[ -6  -7  -5 -13   0  -2   5  -2  -1   6  16  -8   8  -2  -8  -1  -2   4
   0  -6  17   0  13   6   0   3  -6   0   1  -3 -13 -16  -8  37   5   0
  29 -11  -1  -3  -2  -9   2  10  -3   6] -> Z
[ -4  -7  -2  -6  -7   9   9   2 -11   2  13  -3 -10  -2  -5   7   6  -5
   1   7  11   2   4   4   3   8   9  -1   1 -17 -10  -1  -7  14  -7  -7
  22  -3   7   0 -11  -5  -7  -7   4   7] -> R
[-11   1   1 -12  -3   3   6   6  -1   7  18  -4  -6  -1  -5   2   2   0
   6  -7   2  -1   1  -2   3   6   4   0   4 -13 -10  -5   4  24  -2   0
  13  -8  12  -8  -4  -3  -7  -2   0   2] -> Z
[  0 -17  13  -2  -1   0   2  14   1   9  12  -3  -6  -4 -19   2  11   5
   9  -2   2  -2 -10   4   3  16   7  -3   3 -23 -18  22   7  -9 -15  -7
  -1 -18   8  -5 -15   9 -23 -17  19   3] -> V
[ -2 -10  -2   1  -2   9   4   5   3   0   8  -1  -5  -6   1   2   5  -2
  -2   1   3   2   6   0   9   6   0  -1  19  -8   3   2   8  17 -10  -1
  -3  11  13  -5 -13  -1  -3  -3  -4   3] -> K
[  5 -13   0  -1   0   2   6   6   1   0  11  -5  -2   4  -4   5   3   2
   0   6   5  -5   5  11   2  -2   6  -2  -3  -1  -3  -2  -9  27   2   0
  25   4   7  -6  -9 -11   2  -6  -5   7] -> R
[ -2  -5  -6   7  -5  -2   9  10   7   6   3   3  -2   2  -7  -3  14  -8
  -1   2   2 -16  -2   0  -9  -4   6   3  -1  -9 -10   0   9  10   4   1
   6  -3  10   0  -3   0 -16   0   4   5] -> V
[-10  -9   5   0   1  10   9   5  -1  -1  11  -5  -6  -4   1   6   4   0
  -2   1   3   3   2  -3   3  -7   3  -1   4  -9   6   1   7  15  12   8
   4  15  16  -1  -7  -4   4  -5  -7   2] -> K
[  0  -3  -2   4 -12   9   9  12  10   6  23  -9  -4   5 -24  11   4  -5
  23  -6   4 -10   7   9  -3   3   5   1  -7  -9 -10  -4 -13  28  -8   1
  21  -5   5   4 -10 -15 -17  -5   0  11] -> D
[ -1  -7  -5  10   0 -14  13  14  10  -6   4  -6 -11   1   4   2  17  -8
  -6   9  16 -11   3  -2  -5 -15  -2   2 -15 -22  -3  -5 -12  27   6   2
  23  21  13   5   2  -6  -3   1 -11  14] -> R
[  9  -6   5   0 -10   3   1   1   0   2  11 -11  -2   1 -22   8  -4  -9
   4  -6   5  -6   2  11  -3   5   0  -5 -10 -12 -13  -2 -11  15  -6   5
  15 -16  -3   3  -8  -9 -12  -4   0   2] -> D
[  4   2  -3   1  -9   8  -3   2   0   2  12  -2  -3   4 -13   5   3  -2
   4  -7  -1  -9   5   3  -4   6   5   3  -1  -6   2  -4  -6  15  13   1
   4  -5   1   0  -5 -11  -8  -4   5   1] -> D
[ -2  -5   7   5 -12  12   6   2  37   1  28 -10   6   7 -24   8   8  -1
   3 -16   9 -15  14  10  -3   2   4  -8 -13 -10 -22  -7 -26  33   1   6
  29  -5   4   2 -11 -15 -10  -3  -9  -2] -> D
[ -1 -30   6  -2  -9  -6  11  14   7  -8  16 -15  -1   9 -33   7   1  -3
   2 -14  11 -19   7  13 -11  -4  -4  -3 -14 -16 -34  -6 -14  34  -2   0
  26 -15   2  -4  -8 -11 -19  -4   0  14] -> D
[  0   1  -3   5  -5   3   9  -1  -3   6   9   4  -7   3 -11   5   7   1
   5   3   2  -7   5   8   2  10  10   0   2  -6  -4  -2  -2   3  -4  -3
  10   5   7   5  -7  -1  -9  -3   4   3] -> R
[ -4  -4   1  -5  -9   7   8   3  10   1  25 -13   7   4 -19   7   6   1
   4  -9   7 -13  12   9   3  -5  11  -5 -14  -9 -32  -6 -20  36   1   5
  29  -9   8   4  -8 -12  -3  -2  -1   6] -> V
[ -9  -5   2  -6   0   8   9   8  -4   8  14  -6  -5   1 -18   4   4  -2
   7 -13   3 -11  -1  12   9  10 -11   4  -2 -15 -19  -2   0  28  -8  -3
  17 -19  12   1 -10   1 -16  -4  18   8] -> Z
[ -6  38   0  10 -13  24  -4 -12 -16  12   9  14  -4 -15   7  -3  -9  -1
  17  -2 -18   8  -3  -4  14  19  13   5  10 -10  17   2   9  -5  -7  -3
 -14  -1   7  -5  -7   4 -11  -4  20  -7] -> V
[ -2   1   1 -10  -5   3   7  -1 -10  14  14  -3  -4  -7 -10   1  -7   6
  10  -2   2   6   0   4  27  21   6   7  11 -12  -5   2  -2   5 -15  -9
  10 -19   6  -8 -11   2  -9  -7  10   4] -> Z
[ -6 -11  -2 -11   0   3  13  16   0   5  10  -4  -6  -2  -9   0  10  -5
   8   4   2 -11   4   1  -6   1   4   5  -8 -14 -21   4   2  15  -2   0
  12 -15  12  -1   0  -1  -9  -3  11  11] -> V

[  2   0   4  11 -21   2  -4  32  -6   7   2 -11   3  -4   3  -1  -2   0
   4   1   8 -10   2   5   0   4   0 -12   2   3  -6  -5   4   0   9   7
  -4 -11   4  16   2   2   9   2   2   4] -> L
[ -2  -1   0  -1 -10  -2  -1   8   0 -10  -5  -6  -6  -1   2  -3   3  -1
  -2  -7   3   4  -6  14   0   1  -7  -1  -1   0 -10  -1   5  -4  -1   1
  -2   1   1  -1  -2   3  -5  -3   3   7] -> L
[  4  -5  -2  -1  -3   1  -1  -5  -7   7   4  -2   4  -6  -3   2  -3  -2
  10  -1   4  -1   1  -5   3   0   3  -9   0   3   0  -1  18   5   8  -2
  -8   3  -4  12   1   2 -11  -2   4   8] -> F
[  1   1  16  -5   9  -4   0 -25   2   3   3   5   1   2  -2  -6  -9  -7
  -3  -1   2   3   4  -9  -1  -7   4  -5  -2   5   8  -4  -3  -3  13   3
  -1   9  -9  -5  -8   0  -2   2   5   4] -> L
[  1   2   8   6  -7  -1   0   1  11  -7  -3  -6   6  -5  -1   7   4  -6
   4  -3   1  -4  -4  -5   0   5   6  -8  -2  -1   4  -4  -9   3   8  -3
 -12  -6   0  19   3  -4  -1   0   1  26] -> L
[  2   0   4  -3  -9  -1  -3   1 -10  -6  -1  -5   6  -4  -6  -3   1  -7
   0   3   4   9  -6 -10   1  -1 -10  -4  -2  -2   1   0   1  -4   1   2
  -3   1   1  11   2   5  -7   9   2  -8] -> L
[  2   4   3   2   8   7   3  18   7   0   1  -3   1  -9   1   4   2  -2
  -5  -2  -2   2  17  -5  -4  -7   3 -17   2  -4   5  -2   3  -1   9  -1
  -7  -1   2   8  -2  -7  -1   2   3  15] -> L
[ -1  -2  -4  -5  -3  -6  -3  13  -5  -1 -15  -3  -2   1  -3  -6  -2   2
 -10  -1  -8  -2   3   6  -4  -2   6   0   3   1   0   0   3  -3  11   3
  -3   7  -1   6  -1  12   0  -5   5   8] -> F
[ -1   2   5  -4  -1   4 -11 -11   0  -4   1  -1   4  -7  -5   5   4  -8
   2  -1   4   0  -4 -26  -5  -1   0  -6  -4   4   2   0 -10  -5   2  -1
  -2  -7  -1   2   0  -4   6   8   0   2] -> L
[ -3  -2   2   6 -14  -5  -1  19  -9  -7  -3  -3  -2   5  -1  -6  -7   4
  -5  -3   2  -2  -1  21   2   3  -4  -6  -1  -5   6  -1   7  -4   7   5
  -7   4  12   2   0  11   2  -6  10   0] -> L
[ -1  -3  -2   0   0   1   0   4  -5   7  -1  -3   5  -1   4  -4 -10   2
  -3   0   0   5   2  -2  -1  -3   2  -7  -1   0   2  -5   2  -3   9   2
  -1   4  -3   5   0   5 -10  -2   1   7] -> F
[  6  -2  -5   3   3  -6   5  -8   0  -2  19 -12   4  -5  -2   0   0   1
   4  -2   3   0   3   5   1   4   2  -6  -1  -1  -8   7   1  11  -5  -1
  -1  -3   3   1   3  -4  -6  -6   3  -6] -> L
[  0   1   3  -3  -9  -1   2   9 -11   4   4  -3   4 -10  -4   1  -3  -1
   4   4   2  -3  -1  -6   1   1   5  -9   1   3  -1  -4   1  -5   0   2
   7  -3   1   6  -1  -3  -1   0   7  -4] -> L
[  4   2  -6   5  11   6  -1   5   8  -2   5   0   0  -2   2   3   0   3
   1   1   0   3  -2  -3  -2  -2   2 -11  -2  -5  -2  -4   5   3  11  -1
  -5   1  -2   8   4  -2  -4  -3   1  20] -> F
[  2   0   0  -2   6  -5   3  20   1  -2  -3  -4 -11  -4  -4   5   1  10
  -5  -3  -2  -8   0  13   4   1   2 -16   2   2  -4   2  -9   6   4  -2
  -9  -1  11  10   1  -4  -5  -8   4  20] -> L
[  0   5  10   0 -11  -6  -8  22 -15  -3   3  -7   8  -4  -2   2   1  -6
  12  -3   3  -2   2  -1  -1   0  -1  -2   0   5  -3  -6  -4  -5   6   6
   2  -8   8   7  -5  -1   4   0   5  16] -> L
[-5  2  4  2  0 -1  1 18 -2  2  0 -1  0 -6 -1  4 -3  1 -5  1 -1 -7  2 13
  3  2  3 -9 -4  5  1 -5  0  1  5  2 -3 -1  6 16  4  6 -1  2  5  6] -> L
[  1  -3   7   2 -16  -1  -6  -6  -3  -1  -5 -11   0  -1  -5   1   6  -1
  -4   9   7   4   2 -11  -5  -5 -13 -12  -3  -1   4   4  -2  -7   1   4
 -16  -8   2   5  -4 -12   1   6   0   4] -> L
[  1  -1   1  -2  -4  -5   1  -6  -4  -2   1  -4   6   0  -1  -4   1  -4
   1  -4   3  -1  -1  -6   0  -6  -1  -9  -1   1  -2  -1   2  -1   2   2
  -2   4   2   7  -2   2 -12  -2   3   8] -> L
[  1   1   6  -7  -6  -3   0  -8  -6   6   8  -2   2  -1  -2  -1   0  -3
  -4   2   2  -2   3  -5   6  -5 -13  -6  -1   3   2  -2   0  -1   3   3
   0  -9   1  -3   1   0  -2   0  -3   3] -> L
[ -3  -5   5  -7 -14  -3   2  -3  -6  -5  -7  -2   1  -1 -10  -1  -4  -8
  -4   0   5  -3  -7  -3  -2   1  -5  -5   1  -4  14  -3  -6 -11   2  10
  -2  -1   1   1  -2   1   3  -2  20   0] -> L
[ -2  -3  15   1  -2  -5  -1  -8   6   1  -5  -9   3 -10  -4  -2   0  -1
   5  -2   4   0   0  -3   1   4  -6  -9   2  -2  -5   4  -9   4  -2  -3
  -9  -6   0  13  -2 -17  -7  -4  -6   5] -> L
[  5  -1   2  -4  -5  -3  -2 -10   5   8   7   1  10 -27   1   0  -9  -2
   2   4   1  -9   2 -13   2  -2   3 -15  -1   9   5  -2  -6   1   8   1
  -1   0  -5   4  -4   1   1  -2  -1   2] -> L
[  7   0  -8   0  -4  -2 -12   3   2   6  -5  -2   7  12   2  -6  -1   6
   1   4   6   2  -1  -3  -2   1   3  -1  -1  -1  -1  -4  -4   1  10  -2
  -4   3  -2  -7  -7   4   2   1  -8  12] -> F
[ -1  -2   6  -1  -8  -5   0   6 -10 -18  -2  -6  -4  -2  -1   1   4  -1
  -3   8   1  -3   2   7  -4   0  -5  -2  -1  -4   0   4   1  -2  -4   4
  -5  -1   6   4  -4   5   0  -3  -1  -4] -> L
[ -3   0  11  -8 -13   5  -6  23   1  -1  -4  -4   8  -5  -5  -4   0  -5
   4  -1   2  -3  -8 -13  -1   1   3  -8  -1   5   4  -8  -1  -8  10   3
 -11  -2   4  22   0   0   3   7   6  17] -> L
[ -1   0   8   0  -4  -1  -3   8   1  -3   4  -3  -4   3  -4   4   1   0
   1  -2  -3 -13   2   9   0  -4   0  -8   2   5   1  -2   2  -5   6   5
 -12  -2   1  16   7   8   4  -2   7   7] -> L
[ -2   3   6  12  -4   0  -1   8  -2  -5   1  -5   2  -9  -6   5   2  -1
   0  -1   2  -6  -1   0   4  -1   5 -18   1   5   1  -1  -6  -4   5   0
  -5  -5   7  13 -10 -15  -6  -5   6  12] -> L
[ 0 -5 -4  2 -3  2 -2 14 -2  8 -8 -3 -1 -3  3  2 -7  0 -1  0  3  1  2 13
  1  1  5 -7  0  2 -2 -2  6  0  8  1 -2  2 -4  9  2  7 -8 -7  2  0] -> F
